Here is a tiny trained network, its code and every weight. The questions are about switching its units off for an input and a target symbol, where a switched-off unit gives its printed mean instead of its output.

import numpy as np


def w(rows, s, z=0):
    codes = np.array(rows[::2]) - 128.0
    scale = np.full(codes.shape[1], s)
    scale[-1] = z or s
    return codes * scale


def f(y):
    return y / 2 * (1 + np.tanh(0.7978845608 * (y + 0.044715 * y**3)))


def softmax(a):
    e = np.exp(a - a.max(-1, keepdims=True))
    return e / e.sum(-1, keepdims=True)


def log_softmax(a):
    a = a - a.max(-1, keepdims=True)
    return a - np.log(np.exp(a).sum(-1, keepdims=True))


def net(x, mask):
    ids = ['αβγδεζηθλμξπτφ'.index(c) for c in x.split()]
    T = len(ids)
    res = E[ids] + P[:T]
    r = res
    for j in range(2):
        rows = slice(3 * j, 3 * j + 3)
        q, k, v = (r @ M[0][rows].T for M in (Q, K, V))
        z = softmax(np.where(np.tri(T) > 0, q @ k.T / 3**0.5, -1e9)) @ v
        o = O[0][rows]
        res = res + np.where(mask[j], z, o[:, -1]) @ o[:, :-1]
    y = f(res @ A[0][:, :-1].T + A[0][:, -1])
    res = res + np.where(mask[2:18], y, B[0][:, -1]) @ B[0][:, :-1]
    return log_softmax(res[-1] @ U[:, :-1].T + U[:, -1])


Q, K, V, O, A, B = {}, {}, {}, {}, {}, {}
E = w([
[172,92,176,161],'α',
[151,142,126,222],'β',
[79,150,172,215],'γ',
[110,142,122,166],'δ',
[213,89,104,68],'ε',
[114,118,117,58],'ζ',
[160,91,89,31],'η',
[162,104,126,88],'θ',
[179,68,146,6],'λ',
[177,131,102,155],'μ',
[125,139,102,120],'ξ',
[205,74,147,110],'π',
[198,127,130,214],'τ',
[62,122,181,103],'φ',
],0.016)
P = w([
[164,187,7,151],'0',
[197,128,248,147],'1',
[174,24,96,178],'2',
[198,107,189,76],'3',
[168,28,86,224],'4',
[166,106,172,58],'5',
[164,25,70,236],'6',
],0.011)
Q[0] = w([
[104,85,106,170],'H0',
[74,215,105,71],'H0',
[93,7,130,154],'H0',
[119,222,203,64],'H1',
[148,172,181,93],'H1',
[143,80,54,105],'H1',
],0.011)
K[0] = w([
[106,184,102,139],'H0',
[172,87,127,129],'H0',
[127,235,2,109],'H0',
[88,67,237,157],'H1',
[118,6,183,124],'H1',
[121,183,80,145],'H1',
],0.012)
V[0] = w([
[66,148,142,27],'H0',
[115,204,73,112],'H0',
[17,163,179,131],'H0',
[72,159,134,251],'H1',
[199,29,192,182],'H1',
[55,154,111,204],'H1',
],0.014)
O[0] = w([
[44,253,63,184,35],'H0',
[84,73,92,250,167],'H0',
[2,161,178,116,5],'H0',
[93,12,200,114,117],'H1',
[168,145,158,42,182],'H1',
[73,42,159,138,94],'H1',
],0.013,0.012)
A[0] = w([
[53,57,209,116,137],'N0',
[135,78,45,215,10],'N1',
[150,158,174,88,18],'N2',
[2,70,132,184,73],'N3',
[182,83,202,119,187],'N4',
[140,204,206,184,253],'N5',
[151,111,178,204,113],'N6',
[89,65,110,124,13],'N7',
[192,133,108,11,147],'N8',
[186,131,89,140,92],'N9',
[211,194,142,110,195],'N10',
[155,133,148,197,230],'N11',
[219,113,240,81,111],'N12',
[124,21,142,199,83],'N13',
[201,147,97,177,185],'N14',
[107,42,93,143,239],'N15',
],0.0098,0.0051)
B[0] = w([
[201,132,141,121,174],'N0',
[141,131,55,143,195],'N1',
[102,67,2,207,158],'N2',
[191,144,202,168,169],'N3',
[123,186,82,94,225],'N4',
[152,134,156,29,138],'N5',
[129,117,120,87,168],'N6',
[149,88,92,121,157],'N7',
[107,130,186,147,238],'N8',
[66,143,166,157,189],'N9',
[159,79,141,138,218],'N10',
[167,133,151,81,164],'N11',
[94,147,136,127,253],'N12',
[78,134,111,76,223],'N13',
[81,150,133,85,202],'N14',
[44,118,156,183,194],'N15',
],0.0087,0.047)
U = w([
[78,148,203,127,207],'α',
[169,56,111,98,61],'β',
[189,51,194,158,1],'γ',
[189,43,130,172,197],'δ',
[254,76,112,168,117],'ε',
[33,193,133,185,91],'ζ',
[159,130,70,130,45],'η',
[161,94,91,150,194],'θ',
[156,169,110,109,80],'λ',
[83,118,98,122,104],'μ',
[64,100,131,198,104],'ξ',
[235,111,181,64,177],'π',
[71,109,144,101,28],'τ',
[105,128,187,245,171],'φ',
],0.0081)

Each question gives the input, a string of symbols that net reads in full, and the target symbol t.
The units are the heads (3 rows each of Q, K, V and O) and the neurons (one row each of A and B). Each row of codes is followed by its name. A weight is (code - 128) times the scale printed after its matrix; where a second scale follows, it is the last column's (O, A, B and U).
mask holds one flag per unit, heads first, then neurons. A switched-off unit (its flag False) gives its mean, the last column of its rows in O or B, instead of its output. The means were averaged over made-up inputs and are rounded, as every weight is.
A unit's drop is (log p(t) with every unit on - log p(t) with that unit switched off) / (log p(t) with every unit on - log p(t) with every unit switched off).
The circuit of an input: a set's keep is (log p(t) with only the set's units on - log p(t) with every unit switched off) / (log p(t) with every unit on - log p(t) with every unit switched off). Starting from the 12 units with the biggest drops (on a tie, the unit counted first), units are removed one at a time, each time the one whose removal leaves the highest keep (on an exact tie, the one counted first), for as long as the keep stays at least 0.8.
units of the circuit, in order: the units of the circuit, biggest drop first
unit that matters most: the unit with the biggest drop
top k neurons: the k neurons with the biggest drops, biggest first
which heads matter: for each layer, one digit per head in row order, 1 if its drop is at least 0.15 and else 0, layers parted by /
input π α π μ δ θ ξ, target π: which heads matter -> 11
input η ε τ, target η: unit that matters most -> N14
input ξ φ β τ ξ ζ θ, target ξ: which heads matter -> 11
input λ ξ γ, target λ: units of the circuit, in order -> [H1 N5]
input δ φ ξ μ δ γ β, target δ: top 2 neurons -> [N3 N0]
input δ η ζ τ, target π: units of the circuit, in order -> [N15 H1]
input ξ θ ζ ζ ε δ, target π: top 2 neurons -> [N15 N10]
input η φ θ π β, target η: units of the circuit, in order -> [H1 N8]
input ζ φ μ ξ π, target ζ: which heads matter -> 11
input α τ η ε α μ δ, target α: units of the circuit, in order -> [N2 N7]
input γ φ ξ θ θ, target γ: units of the circuit, in order -> [H1 N3]
input θ β η τ μ δ θ, target θ: top 4 neurons -> [N12 N8 N4 N1]
input ξ τ ζ δ α, target ξ: top 2 neurons -> [N15 N13]
input φ δ δ η η, target φ: units of the circuit, in order -> [H0 N3 H1]
input β ζ μ δ β γ φ, target β: units of the circuit, in order -> [N13 H1 H0 N7]
input ζ φ η η ε, target ζ: units of the circuit, in order -> [H0]
input π β η δ φ ε π, target π: top 3 neurons -> [N15 N2 N14]
input φ λ π μ ξ, target φ: top 2 neurons -> [N3 N4]
input γ α θ φ μ τ ξ, target γ: top 4 neurons -> [N3 N0 N15 N2]
input μ η β ε π φ, target π: top 3 neurons -> [N15 N10 N13]
input τ λ ζ ε ξ, target τ: unit that matters most -> N15
input φ α ξ δ, target π: top 2 neurons -> [N15 N9]
input θ ζ λ ε α ε λ, target θ: units of the circuit, in order -> [H1 H0]
input θ ξ α, target θ: top 4 neurons -> [N12 N8 N4 N1]
input δ μ ζ γ α, target δ: units of the circuit, in order -> [H1 N0 N8]
input π β δ τ π ξ ζ, target π: top 2 neurons -> [N15 N2]
input ξ μ λ θ φ, target ξ: units of the circuit, in order -> [H1]
input δ β δ γ, target π: top 2 neurons -> [N0 N9]
input δ τ ξ φ, target π: which heads matter -> 00
